In the rows, zero is written as 128.
Each row is followed by its class.
[121  94 150 147 180 141  87 137  56 132 170  80 126 136  97 184 109 136
 117 156 106 134 165 117 139 132 144 123 118 117 126  93 110 113 106 119
 108 150 142 131 127 107 121  91 139 107 104  89 134 172 109  86  59 106
 132 157  60 138 118 101 133 125 116 134  94 127 114 153  36 123  95 134
  93  83 126 121 147  75 143 119 130 114 164 120 140  83 128 217  97  97
 162 131 126 158 145 138  64 103 148 139 139 157 106 137 114 104 141 110
 135 125 119 125 148 158 124 115 116  96 145 138 103 140 104 128 136 159
 125 170 141 123 128 142 178 115 151 118  96 106 139 135 178 150 204 123
 162 131  88 191 159 141 119 158 138 114 163 120 107 122  89 145 124 133
 129 134 130 227 136  93 110 140 130 113 135 129 124 120 123  98 145 172
 152 143 117 144 123 127 134 139 141 119 118 120  91 115  91 141 133 100
 103 142 113 154 123 131 190 168 132  85 152 124 132 123 101 118 117  75
 110 128 125  94 134 198 158 100 113 108 138 129 134  59 110 150 119 156
  76 125 151 130 150  19 146 127 140 119 139 141 105 141  77 110] | [62]
[ 84 117 162 166 228 160 103 126 117  79 105 106 118 178  86 135 163 139
 124 123 122 122 146  94 141  64 104 120 162 150 121  94 132 115 112 136
 137 136 136 143 142 140 148 130 135 131  98 153 131 156 137 121  73 101
 120 107 113 113 127  77  84 167 123 143 150 165 105 190  55 121 164 187
 128  88 184 157 144 100 151 167 156 138 153 178 131 149 161 159  82  49
 152 122 122  84 130 141  69 116 130 147 113 157 157 133 110 162 125 182
 127  76 104 117 105 147 129 146 157 105 120  51 137 173  82 135 170 150
 116 129 139 139 169 139  99 139 122 150 135 173  54 151 167 133 168 129
 127 129 103 159 207 163 134 138 198 137 178  61 129  81 103 138 131 146
 135 108 132 178 103 138  68 124 106 115  92 104 125 144 160  82 125 124
 149 141 125 129 157 124  99 142 116 178 144 103 133 123  64 127 111 126
 104 173 123 164  70 133 203 107 100  90 145 142 118 102 187 137 154 176
 159 114 166 138 164 183 121 106 107 117 131 139  98 134  82 147 102 145
 133 147 144 150 130 119 111 137 121 114 131  93 111  92 101  96] | [52]
[130 126 129 149 120 153 118 124 130 152 131 180 169 153 125 128 163 142
 113  99 135 118  79 116 211 108  93 128 129 101 128 144 101 129 158 152
 178 111 152 122 130 107 131 118 124 107 107 137  98 138 142 119  92 149
 106 118 136 135 144  93 120 148 122 118 155 153 135 159 116 146 153  96
 168 104 161 136 148 112 129 166 125 135 140 136 121 138 160  88  84 151
 133 141  95  89 138 152 106 176 134 116 143 151 137 128 124 123 111 148
 121  97 122 138  94 141 115 118 113 146 111 136 166 108 127 162 124 105
 175 107 125 108 139 140 108 130 214 204 116 120 126 141 104 114 179 131
 110  78  94 108 135 157 111 113 120 129 144 114 137 136 110 144 157 127
 224 126 118 115 145 144 167 100  89 116 132 127 138 140 126 116 130 138
 123 128 113 120 148 126 160  93 136 154 132 119 112 120 154 121 137 150
 156 104 150 108  65 129 120 124 127 173 144 117 104 108 134 137 162  85
 151 132 107 132 122 132 123  97 118 115 117 114 109 150 101 140 134 106
  64 155 108 161 134 144 130 131 101 115 142 140 126  81 146 120] | [61]
[103 125 140 132 101 146 129 142 132 136 153 108 115 126 138 161 108 148
 121 159 127 106 143 116 185 131 142 131 105 128 126 139 107 139 115 135
 135 118 133 136 137 125 129 120 147 124 128 101 117 138 124 136 112 153
 152 161 133 127 129 133 133 144  93 114 132 131 142 140  80  92 114 116
 115 124 184 125 130 100 136 140 138 136 129 126 103  73 132 147 106 131
 132 119 129 121 119 125 118 117 164 124 160 148 103 125 113  55 124 130
 132 153 157 125 113 136 134 123 148 112 133 169 173 145 136  94 121 128
 159 139 130 125 137 130 143 119 147 136 155 122 125 116 126 160 199 159
 116 104  95 168  97 125 121 113 110 134 139 116 119 138 111 146 143 126
 138 150 118 158 111 119 133 132 123 192 118 144 137 135 121 111 135 118
 136 129 123 141 118 113 129 156 124 110 120 137 100 134 154  56 109 122
 118 122 140 140 112 135 151 175 131 104 150 117 116 111  93 114 116 123
 138 129 104 105 103 141 143 126 133 108 131 133 131 127 121 150 143 149
  74 124 123 107 137  95 150 124 124  94 139 131 124 138  98 119] | [62]
[131 130 119 131 190 113 126 120 121 149 150  82 120 123 116 157  95 181
 105 174 106 123 137 130 185 120 135 122 138 172 133 150 129 120 117 131
 123 115 159 130 117 125 114 201 143 119  99 135 144 131 111  67 113 110
 169 165  57 114  94 189 164 157 127 118 123 117 133 142  71 122  77 101
 110  98 154  92 107  68 140 150 122 112 167 124 121  43 145 181  87 124
 125 116 144 126 122 103  81 143 142 120 163 122 150 154 117 121  96  57
 139 139 149 129 170 144 123 136 126 115 123 118 162  99 112 139 126 172
 144 149 104 118 125 116 112 104 165 148  71 118 114  91 151 165 232  84
 110 154  91 150 121 118  92 147 156 125 174 104 105 125  85 170 165 153
 100 154 144 192 103 120 109 141 134 128 145 152 170  87 136 135 167 139
 139 138 107 170 129 148 129 129 107  70 125 153 110 108 113 109 128  83
 176 140  88 144  99 110 165 183 118 107 108 134 127 175 106 132 100  94
 108 152 100  40 170 179 125 134 122 138 114 144 146 124 127 121 156 104
 103 129 161 104  96  51 158 113 133 113 174 179 137 120  89  79] | [62]
[111  88 154 172 124 152  96 135  69 126 103 150 129 159 126 107 178 124
 100 122 125 120 143  89 168  79 130 119 145 125 127  87 107 103 114 135
 148 128 131 150 148 116 139 131 147 123 128 126 109 138 139 163  93 136
  95 105 146 149 129  89  81 103 113 134  83 196 118 192  65 135 130 158
 151  88 181 157 169 109 136 169 165 150 136 126 139 128 177 120  63  84
 153 129 118 103 116 106  73 110 153 142 147 147 113 152 119 136 110 176
 154 107 136 108 128 137 109 130 151 105 109  58 143 146  75 114 135 102
 151 143 142 164 157 132 118 142 131 177 184 143  80 163 132 128 124 190
 139  98 101 180 172 136 152 138 175 142 151  95 132 110 118 157 155 119
 161 130 121 140 113 123 114 115  98 120 104  95 139 121 154 103 122 133
 138 145 140 116 133 108 119 151 106 164 150  98 127 110 108 111  72 138
 133 124 137 184  83 153 175 130 108 110 166 128 132  81 173 134 151 171
 166 105 145 124 163 176 150 136 121 103 136 156 131 141  84 140 119 149
 137 152  94 140 162 108 124 128 130 109 170 106 149  87 120 117] | [52]
[109 126 144 131 182 106 120 153 122 103 159  96 129 142 125 200 100 135
 126 143  92 152 114 128 209 119 152 130 129 127 135 153 132 173 145 117
  95 135 135 144 129 135 134  81 122 134  99 123 113 141 127 121  65 106
 111 160  42 141 128 125 159  63 136 114 123 150 111 143  55 124  92 147
 136 109 163 124  90  67 130 115 138 117 129 143 153  78 120 193  93 107
 151 121 145 157 119 154  75 127 166 124 129 145 133 129 115 133 108  96
 115 139 140 131 156 161 129 118 117  94 149 180 124 137 121 128 130 136
 149 137 124 119 130 139 106 116 132 103 101 155 129 112 147 127 211  74
 122 104 114 136 148 163 119 142 110 139 138 102  94 152  71 139  96 170
 150  96 131 175 119 122 134 124 108 135 127 148 141 125 130 118 129 160
 158 164 124 113 137 148 148 142 143  68 121 139  82  97  99 168 123 117
 122  96  95 124 110 108 157 104 127 104 150  74 120 121 141 127 120  76
 128 180 111  77 100 177 128   4 127 100 123 117 120 133  81 141 140 158
  15 114 145 141 139  36 138 103 125 115  87 189 116 136  88  95] | [62]
[108 128 125 127 169 135 139 145 145 128 143  77 130 140  91 176 114 149
 123 121 113 125 130 120 179 105 131 121 120 128 136 126 123 132 126 101
 145 127 134 126 127 113 117 120 125  88  98 141 135 135 120  57 114 127
 142 142  97 106 129 137 155 151 128 115 140 134 143 138  54 123 107 138
 111  84 134 118 123  77 132 121 121 122 144 134 134  54 148 140  78  80
 143 133 117 108 119 128  87 123 150 119 157 158 131 131 131 139 119 140
 114 145 147 111 141 123 147 129 115 133 135 108 117 124 100 154 139 148
 143 162 113  80 118 103 102 129 133 140  71 123  98  94 159 179 194  88
 123 137  84 143 115 155 111 154 156 128 165 104 124 155 111 150 143 140
 137 141 142 171 112 141 129 111 132 128 144 133 137 129 140 112 158 133
 153 126 118 147 128 126 153 128 122 128 121 122 114 118 127 118 125 106
 128 145 136 123 100 130 204 148 119 102 130 121 135 160 146 127 128  96
 120 164 124  83 148 153 143  98  90 135 131 142 142 128 112 138 119 113
  94 140 148 135 106 108 150 123 112 108 127 130 132 107 111 126] | [62]
[ 54  98 134 145 153 142 143 129 148 103  86  90 113 169 111 163 124 134
 118 134 119 199 130  90 158  55 113 128 143 124 117  77 122 163 120 119
 131 114 134 143 121 110 120 118 109 126 103 118 133 129 107  70 108 119
 129 109 129 124 122 142 135 177 135 122 125 157 141 162  50 104 133 167
  91  98 176 153 137  89 127 185 126 146 140 132 121  94 131 120  59  76
 134 128 145 106 111 118  98 105 143 119 151 131 169 131 113 135  88 178
 149 160 143 109 150 131 117 155 127 118 106  73 123 156  83 150 139 131
 130 150 134 106 123 124 115 130 135 164  66 159  56 121 142 151 132 123
 115 121 136 167 104 150 136 123 178 116 154 109 130  90  81 140 140 136
 144 111 121 157  98 118  97 134 142 144  84 128 163 145 155 110 142 136
 125 126 110 158 154 108 141 157 136 161 132 144 161 121  75 130  94 111
 133 162 121 146  54  99 191 149 117 114 136 121 111 112 155 116 107 160
 164 166 156  73 149 183 127 141 140  92 143 112 135 117  85 134 128 153
 129 140 140 110 105 138 127 145 108  94 130  94 118  94 114  97] | [52]
[136 101 146 139 190 121 119 130  89 153 152 161 145 135 119 120 157 174
 125  96 117 148 139 103 160 108 141 115 147 141 105  78 118 123 130 135
 142 128 136 131 152 140 130 113 123 145 101 144 152 146 137 112  33 128
 118 122  67 117  96  78  57 142 110  74 138 149  95 178  69 152 103 144
 141 115 146 139 120 114 146 151 159 128 136 154 133  92 153 152 113 118
 121 106 121 124 132 150  88 141 140 138 145 117 130 148 121 151 140 115
 122 103  87 157 114 162 140 121 158 122 131 137 131 133 120 133 146 173
 122 132 128 136 151 138 109 128 133 160 124 158 123 126 169 151 211 135
 130 134  84 134 181 160 117 135 138 137 150  58 103 136 106 155 141 141
 111 139 139 157 138 123 131 117 101 114 153 128 134 138 139 121 133 122
 157 140 122 115 130 111 119  97 138 149 153 124  82 122 118 116 122 141
 136 128 132 119 111 130 147 128 114 119 162 135 100 109 128 149 148 148
 132 108 155 108 134 166 135  71 108 136 162 139 121 135  85 151 132 158
  62 154 132 153 154  76 128 129 127 110 141 113 135 135 102  99] | [62]
[131 132 121 149 131 154 110 128 116 140  59 129 132 148 126 130 151 125
 132  80 127 134  77  98 214 120  92 136 135 106 148 121 107 140 138 146
 119 112 133 141 139 107 134 115 129 134 127 158 119 116 117 132 122 128
  97 116 150 144 152  99 135 118 132 127 113 145 136 153 143 132 153 123
 169 120 175 138 135 121 101 178 121 176 147 119 128 157 161 107  88 148
 133 147 137 130 135 123 132 154 136  92 153 139 148 138 137 120  99 166
 147 114 154 101  80 115 117 126 118 123 100 125 145 142 131 142 114  88
 142 101 123 107 111 117 117 143 115 161 151 129  97  68 104  95 110 126
 114  92 135 117 134 110 135 130 148 129 145 103 158 119 106 112 111 123
 156 105 102  91 120 170 117 107  97 128 106 112 148 101 120 110 128 115
 147 136 121 109 147 123 153 125 116 131  98 102 132 111 130  86 126 115
 144 116 120 138  87 124 129 128 109 144 122 125 111  87 162 131 133 175
 164 141 129 143 138 126 128 136 108 135  95 133 102 137 110 117 148 122
 122 126 106 118  82 117 128 108 123 135 186 105 135  90 141 131] | [61]
[107 145 117 167 140 156 120 133 120 116  58  65 151 132 109 183 153 148
 129 140 128 120  68 103 252 111  73 137 151  95 114 108 143 139 124 136
 149  98 137 138 129  96 139 123 114 132 130 116 124 117 114 126 131 124
 110 106 106 159 158 123 153 108 160 139 105 134 136 130 106  96 164 135
 140 120 180 140 123  79 134 145 126 131 156 115 127 132 176 107  56 119
 151 141 130 162 125 103 118 131 131  89 129 160 151 171 137 103  89 192
 154 131 160 103  91 128  93 145  49 126  98 115 129 145  96 156 109  52
 167 122 122 115  87 119  97 118 102 165 102 142  65 138 100  44  94 109
 109  81 160 184 126 127 113 147 180 120 184 130 146 124  95 117 102 118
 168 100 107  98  99 159 104 113 104 121 115 124 153  91 126 112 145 139
 131 121 104 134 142 130 130 146 131 123 136 115 138  89  87 109 126  97
 166 102 107 121  88 105 171 136 123 122  79 134 111 129 165 118 122 144
 162 157 163  85 171 132 133 171 128 105 136 120 127 142 123 133 116 129
 102 143 128 128  80  97 128 133 116 157 152 120 138  81 134 133] | [52]
[ 99 139 147 165 183 142 119 123  97 108  73 133 126 161  94 158 180 130
 118 124 129 154 130  91 138  90 102 136 175 135 142  73 137 134 132 137
 151 120 131 137 137 123 150 186 157 110 143 151 141 143 132 115 109 117
 112  93 148 133 142  97 106 103 104 126 125 145 134 142  99 112 149 194
 121  87 177 164 136 101 147 114 153 160 134 134 129 164 163 133 102 100
 146 115 130  94 118 136 126 118 117 144 122 141 146 126 143 153 118 226
 153 147 147 111  91 134 156 166 124 117 150  81 126 172  96 123 150  81
 132 152 127 122 141 122 116 139 130 167 117 146  57 152 143 109  91 161
 122 123 123 149 158 159 139 138 186 128 144  84 146  47 128 133  63 119
 169  99 123 119 101 153  92 121 102 149 112  72 136  78 144  93 156 126
 121 125 141 128 114 111 129 145 126 160 144  88 135 132  77 123 111 125
 135 137 126 155 106 145 187  85  99  98  99 127 122 102 188 135 136 171
 158 134 178 134 147 138 141 115 123  91 126 111 125 143 103 139  88 144
 153 132 150 161 122 154 120 127 109 117 153 101 128  96 107 139] | [52]
[ 96 121 125 126 161  83 138 123 172 133 111  98 119 149 111 161 138 145
 134 130 109 133 141 115 155  80 141 107 120 145 109 154 130 144  78 113
 157 108 142 129 131 124 125 121  89 142 126 110 128 125 120  88  94 122
 134 130  87 104 130 167 127 174 133 116 144 145 144 168  84 140  92 110
 113 128 160 122 147  99 143 192 133 135 108 147 122  77 128 148 102 108
 128 118 141 105 110 121 119 144 141 108 114 133 120 138 123 157 126 104
 123 118 127 126 138 140 126 146 128 131 107 129 127  88  99 137 135 178
 138 136 134 124 132 135 116 126 127 152  88 156 101 104 142 192 181  76
 128 137 127 131 104 136 129 117 141 122 155  80 115 129  92 164 150 149
 146 128 110 173 100 125 107 150 111 145 142 158 135 154 157 123 142 128
 127 129 117 147 126 115 149 155 106 132 133 135 128 133 114 144 108 119
 121 168 141 144  91  98 165 154 113 114 118 122 107 126 114 124 106 154
 141 143  96  90 130 183 114 121 121 177 130 190 116 129  93 115 156 170
 113 142 138 128 118 101 126 120 105  87 116 101 117 116  93  86] | [62]
